Here is a tiny trained network, its code and every weight. The questions are about switching its units off for an input and a class, where a switched-off unit gives its printed mean instead of its output.

import numpy as np


def w(rows, s, z=0):
    codes = np.array(rows[::2]) - 128.0
    scale = np.full(codes.shape[1], s)
    scale[-1] = z or s
    return codes * scale


def norm(h):
    return h / np.sqrt((h * h).mean(-1, keepdims=True) + 1e-5)


def f(y):
    return y / 2 * (1 + np.tanh(0.7978845608 * (y + 0.044715 * y**3)))


def log_softmax(a):
    a = a - a.max(-1, keepdims=True)
    return a - np.log(np.exp(a).sum(-1, keepdims=True))


def net(x, mask):
    res = np.array(x, float).reshape(1, 5) / 4 @ E
    u = 0
    for l in range(4):
        y = f(norm(res) @ A[l][:, :-1].T + A[l][:, -1])
        res = res + np.where(mask[u : u + 3], y, B[l][:, -1]) @ B[l][:, :-1]
        u += 3
    return log_softmax(norm(res)[-1] @ U[:, :-1].T + U[:, -1])


A, B = {}, {}
E = w([
[47,218,194,39,54,195,44],'x0',
[123,39,243,95,146,77,102],'x1',
[172,136,204,141,65,190,203],'x2',
[78,86,144,189,226,255,97],'x3',
[59,82,98,141,25,129,156],'x4',
],0.009)
A[0] = w([
[8,2,109,196,37,122,124,77],'L0N1',
[58,107,78,136,157,58,54,30],'L0N2',
[98,40,204,91,146,105,112,2],'L0N3',
],0.014,0.008)
B[0] = w([
[150,184,102,28,93,58,200,255],'L0N1',
[252,107,149,126,63,226,100,179],'L0N2',
[137,173,147,252,76,30,53,191],'L0N3',
],0.018,0.0072)
A[1] = w([
[15,168,127,73,72,145,23,110],'L1N1',
[208,193,197,141,245,117,75,24],'L1N2',
[101,223,8,158,117,197,149,3],'L1N3',
],0.018,0.0036)
B[1] = w([
[189,62,94,108,181,81,168,226],'L1N1',
[156,180,103,2,38,47,193,249],'L1N2',
[191,163,118,251,62,10,204,234],'L1N3',
],0.013,0.011)
A[2] = w([
[86,126,251,147,72,190,229,78],'L2N1',
[119,58,196,64,96,56,67,252],'L2N2',
[120,76,148,110,223,109,207,41],'L2N3',
],0.022,0.0028)
B[2] = w([
[244,129,153,126,85,189,197,147],'L2N1',
[156,130,121,233,117,101,246,252],'L2N2',
[106,104,84,125,159,140,173,153],'L2N3',
],0.012,0.016)
A[3] = w([
[122,12,81,148,153,107,176,6],'L3N1',
[110,19,251,90,160,57,60,30],'L3N2',
[202,120,123,138,113,80,201,235],'L3N3',
],0.021,0.002)
B[3] = w([
[136,135,110,113,154,138,128,152],'L3N1',
[122,115,252,23,103,161,135,127],'L3N2',
[104,127,140,128,147,155,104,253],'L3N3',
],0.04,0.043)
U = w([
[201,158,119,254,130,42,154,184],'0',
[138,122,110,106,238,162,130,170],'1',
[147,190,128,23,79,91,177,138],'2',
[110,158,152,149,179,194,117,224],'3',
[254,132,179,141,111,231,93,154],'4',
[98,112,157,135,119,147,78,73],'5',
[119,31,105,128,66,99,83,11],'6',
[101,4,87,117,36,104,86,2],'7',
],0.013,0.0062)

Each question gives the input, the list of numbers given to net, and the class t.
The units are the neurons (one row each of A and B). Each row of codes is followed by its name. A weight is (code - 128) times the scale printed after its matrix; where a second scale follows, it is the last column's (A, B and U).
mask holds one flag per neuron, layer by layer. A switched-off neuron (its flag False) gives its mean, the last column of its row in B, instead of its output. The means were averaged over made-up inputs and are rounded, as every weight is.
A unit's drop is (log p(t) with every unit on - log p(t) with that unit switched off) / (log p(t) with every unit on - log p(t) with every unit switched off).
The circuit of an input: a set's keep is (log p(t) with only the set's units on - log p(t) with every unit switched off) / (log p(t) with every unit on - log p(t) with every unit switched off). Starting from all 12 units, units are removed one at a time, each time the one whose removal leaves the highest keep (on an exact tie, the one counted first), for as long as the keep stays at least 0.8.
circuit, biggest first: the units of the circuit, biggest drop first
top k neurons: the k neurons with the biggest drops, biggest first
k most important neurons of layer l: the k neurons of layer l with the biggest drops, biggest first
input [8,-4,5,-5,-7], class 1: top 2 neurons : L1N1, L0N2
input [8,-5,8,-3,0], class 1: top 4 neurons : L1N1, L0N2, L0N1, L1N2
input [5,8,-8,-8,-2], class 0: circuit, biggest first : L2N2
input [8,-4,1,-7,1], class 1: circuit, biggest first : L1N1, L0N1
input [-1,1,-6,-7,3], class 3: top 2 neurons : L1N2, L1N3
input [-7,-7,-7,6,6], class 0: 2 most important neurons of layer 1 : L1N3, L1N1
input [0,3,4,-6,1], class 3: top 2 neurons : L2N2, L0N2
input [4,-3,4,-1,-6], class 2: top 2 neurons : L1N2, L0N1
input [-1,-2,8,3,3], class 4: top 4 neurons : L2N1, L1N1, L1N2, L2N2
input [-6,3,-3,6,7], class 2: top 2 neurons : L0N1, L1N1
input [-5,-4,-6,3,-4], class 4: top 3 neurons : L0N2, L1N1, L2N2
input [2,-1,6,3,-3], class 4: circuit, biggest first : L2N1, L1N1
input [7,-6,-7,3,3], class 1: 2 most important neurons of layer 2 : L2N2, L2N1
input [5,-7,-1,-4,6], class 0: top 2 neurons : L1N3, L1N2
input [2,0,3,-4,-3], class 3: top 2 neurons : L0N2, L1N1
input [-6,3,3,6,-8], class 2: circuit, biggest first : L1N2
input [2,6,-7,-5,-3], class 4: top 2 neurons : L0N2, L1N3
input [-1,2,-2,-6,4], class 3: circuit, biggest first : L1N2, L1N1
input [8,-2,-8,-2,1], class 1: top 2 neurons : L1N1, L3N1
input [-3,-3,3,5,8], class 2: circuit, biggest first : L0N1
input [-4,8,6,6,7], class 0: top 2 neurons : L0N3, L1N2
input [-4,1,2,-6,5], class 3: 2 most important neurons of layer 1 : L1N2, L1N1
input [5,-2,-4,-3,-1], class 1: 2 most important neurons of layer 0 : L0N1, L0N3
input [8,-6,1,1,3], class 1: 2 most important neurons of layer 2 : L2N2, L2N3
input [0,2,8,6,3], class 4: 2 most important neurons of layer 1 : L1N1, L1N2
input [-8,0,2,-6,-3], class 1: 2 most important neurons of layer 0 : L0N3, L0N2
